Below are the code and all the weights of a small trained network. Each question names an input and a target symbol and asks about switching units off, where a switched-off unit gives its printed mean instead of its output.

import numpy as np


def w(rows, s, z=0):
    codes = np.array(rows[::2]) - 128.0
    scale = np.full(codes.shape[1], s)
    scale[-1] = z or s
    return codes * scale


def f(y):
    return np.maximum(y, 0)


def softmax(a):
    e = np.exp(a - a.max(-1, keepdims=True))
    return e / e.sum(-1, keepdims=True)


def log_softmax(a):
    a = a - a.max(-1, keepdims=True)
    return a - np.log(np.exp(a).sum(-1, keepdims=True))


def net(x, mask):
    ids = ['αβζθτφω'.index(c) for c in x.split()]
    T = len(ids)
    res = E[ids] + P[:T]
    u = 0
    for l in range(3):
        r = res
        for j in range(2):
            rows = slice(2 * j, 2 * j + 2)
            q, k, v = (r @ M[l][rows].T for M in (Q, K, V))
            z = softmax(np.where(np.tri(T) > 0, q @ k.T / 2**0.5, -1e9)) @ v
            o = O[l][rows]
            res = res + np.where(mask[u + j], z, o[:, -1]) @ o[:, :-1]
        u += 2
        y = f(res @ A[l][:, :-1].T + A[l][:, -1])
        res = res + np.where(mask[u : u + 4], y, B[l][:, -1]) @ B[l][:, :-1]
        u += 4
    return log_softmax(res[-1] @ U[:, :-1].T + U[:, -1])


Q, K, V, O, A, B = {}, {}, {}, {}, {}, {}
E = w([
[71,24,125],'α',
[222,156,162],'β',
[149,208,146],'ζ',
[170,54,54],'θ',
[120,187,134],'τ',
[255,85,162],'φ',
[31,107,112],'ω',
],0.0063)
P = w([
[141,84,252],'0',
[125,122,196],'1',
[121,138,166],'2',
[117,147,143],'3',
[115,147,132],'4',
[116,144,123],'5',
[115,145,121],'6',
[117,141,120],'7',
[117,143,116],'8',
[118,143,115],'9',
],0.0045)
Q[0] = w([
[77,93,144],'L0H0',
[148,73,157],'L0H0',
[218,117,223],'L0H1',
[181,141,3],'L0H1',
],0.021)
K[0] = w([
[200,147,104],'L0H0',
[141,132,57],'L0H0',
[221,88,207],'L0H1',
[83,30,5],'L0H1',
],0.018)
V[0] = w([
[100,123,249],'L0H0',
[134,135,163],'L0H0',
[112,139,121],'L0H1',
[140,121,160],'L0H1',
],0.014)
O[0] = w([
[116,105,250,250],'L0H0',
[141,114,152,163],'L0H0',
[130,109,129,90],'L0H1',
[95,154,119,181],'L0H1',
],0.011,0.0019)
A[0] = w([
[192,204,234,123],'L0N0',
[150,247,149,251],'L0N1',
[9,105,137,181],'L0N2',
[22,44,153,110],'L0N3',
],0.012,0.0012)
B[0] = w([
[173,241,8,253],'L0N0',
[104,211,252,190],'L0N1',
[2,138,115,190],'L0N2',
[57,62,255,209],'L0N3',
],0.011,0.005)
Q[1] = w([
[140,60,210],'L1H0',
[140,179,77],'L1H0',
[250,106,71],'L1H1',
[87,188,12],'L1H1',
],0.019)
K[1] = w([
[53,203,159],'L1H0',
[180,85,101],'L1H0',
[189,16,36],'L1H1',
[171,213,3],'L1H1',
],0.016)
V[1] = w([
[87,169,69],'L1H0',
[58,171,83],'L1H0',
[2,208,27],'L1H1',
[82,147,70],'L1H1',
],0.0073)
O[1] = w([
[93,170,188,140],'L1H0',
[108,147,179,182],'L1H0',
[3,222,107,254],'L1H1',
[91,174,104,137],'L1H1',
],0.0064,0.0044)
A[1] = w([
[79,87,19,129],'L1N0',
[238,144,230,254],'L1N1',
[243,168,14,98],'L1N2',
[2,122,186,95],'L1N3',
],0.0095,0.0025)
B[1] = w([
[145,109,190,139],'L1N0',
[34,73,39,156],'L1N1',
[253,155,96,169],'L1N2',
[201,80,145,250],'L1N3',
],0.017,0.014)
Q[2] = w([
[144,180,70],'L2H0',
[183,251,177],'L2H0',
[190,159,74],'L2H1',
[122,120,162],'L2H1',
],0.021)
K[2] = w([
[94,165,137],'L2H0',
[112,251,119],'L2H0',
[107,203,125],'L2H1',
[143,89,149],'L2H1',
],0.027)
V[2] = w([
[132,2,78],'L2H0',
[129,116,124],'L2H0',
[76,213,103],'L2H1',
[58,54,27],'L2H1',
],0.007)
O[2] = w([
[255,160,114,139],'L2H0',
[146,130,126,130],'L2H0',
[193,93,80,66],'L2H1',
[32,43,91,6],'L2H1',
],0.0065,0.012)
A[2] = w([
[48,224,62,84],'L2N0',
[107,215,39,23],'L2N1',
[159,254,184,253],'L2N2',
[149,64,192,114],'L2N3',
],0.0076,0.0035)
B[2] = w([
[84,229,179,164],'L2N0',
[155,252,143,175],'L2N1',
[81,7,75,252],'L2N2',
[99,194,182,198],'L2N3',
],0.014,0.017)
U = w([
[207,174,117,77],'α',
[15,139,151,129],'β',
[148,129,180,120],'ζ',
[70,45,102,254],'θ',
[151,135,198,69],'τ',
[102,203,150,73],'φ',
[253,75,92,115],'ω',
],0.0048,0.0058)

Each question gives the input, a string of symbols that net reads in full, and the target symbol t.
The units are the heads (2 rows each of Q, K, V and O) and the neurons (one row each of A and B). Each row of codes is followed by its name. A weight is (code - 128) times the scale printed after its matrix; where a second scale follows, it is the last column's (O, A, B and U).
mask holds one flag per unit, layer by layer, with each layer's heads first. A switched-off unit (its flag False) gives its mean, the last column of its rows in O or B, instead of its output. The means were averaged over made-up inputs and are rounded, as every weight is.
A unit's drop is (log p(t) with every unit on - log p(t) with that unit switched off) / (log p(t) with every unit on - log p(t) with every unit switched off).
The circuit of an input: a set's keep is (log p(t) with only the set's units on - log p(t) with every unit switched off) / (log p(t) with every unit on - log p(t) with every unit switched off). Starting from the 12 units with the biggest drops (on a tie, the unit counted first), units are removed one at a time, each time the one whose removal leaves the highest keep (on an exact tie, the one counted first), for as long as the keep stays at least 0.8.
units of the circuit, in order: the units of the circuit, biggest drop first
top k neurons: the k neurons with the biggest drops, biggest first
k most important neurons of layer l: the k neurons of layer l with the biggest drops, biggest first
which heads matter: for each layer, one digit per head in row order, 1 if its drop is at least 0.15 and else 0, layers parted by /
input β ω θ τ, target β: top 4 neurons => L1N3, L0N3, L1N2, L2N0
input θ τ α ζ β β τ φ ζ, target β: which heads matter => 00 / 01 / 10
input β ω τ β ζ φ α ζ θ θ, target ω: which heads matter => 11 / 01 / 11
input τ τ ζ β, target φ: top 4 neurons => L1N3, L0N0, L2N1, L0N2
input θ β β φ, target ω: which heads matter => 00 / 10 / 01
input θ α α θ ζ θ ζ ω θ ζ, target β: top 4 neurons => L1N3, L0N2, L0N1, L1N2
input τ τ θ ζ θ ζ β, target φ: top 3 neurons => L1N3, L0N1, L1N1
input β τ θ θ τ φ φ α, target τ: which heads matter => 00 / 00 / 00
input β τ α φ, target α: top 3 neurons => L0N2, L1N3, L1N2
input θ ζ α θ φ β β θ ω, target τ: units of the circuit, in order => L1N3, L2N3, L0N0, L0N3
input θ β φ ζ, target φ: units of the circuit, in order => L1N3, L2N1, L0N0, L0N3
input α α θ ω ω α φ, target ω: which heads matter => 00 / 10 / 00
input θ α α ω τ ω α, target τ: 3 most important neurons of layer 0 => L0N2, L0N3, L0N0
input τ τ τ, target θ: top 2 neurons => L2N2, L1N3
input ω θ ζ α θ τ, target θ: top 2 neurons => L0N0, L1N1
input φ α θ θ, target ω: top 2 neurons => L0N3, L0N2
input β α θ τ, target β: top 4 neurons => L0N3, L1N3, L1N2, L2N0
input ω τ τ φ β θ θ φ, target α: top neuron => L1N3
input β ζ α ζ θ, target θ: which heads matter => 00 / 00 / 11
input α τ α τ θ, target θ: 3 most important neurons of layer 2 => L2N2, L2N1, L2N3
input θ τ τ ζ, target φ: 2 most important neurons of layer 1 => L1N3, L1N0
input θ τ τ ω, target τ: 2 most important neurons of layer 2 => L2N3, L2N2
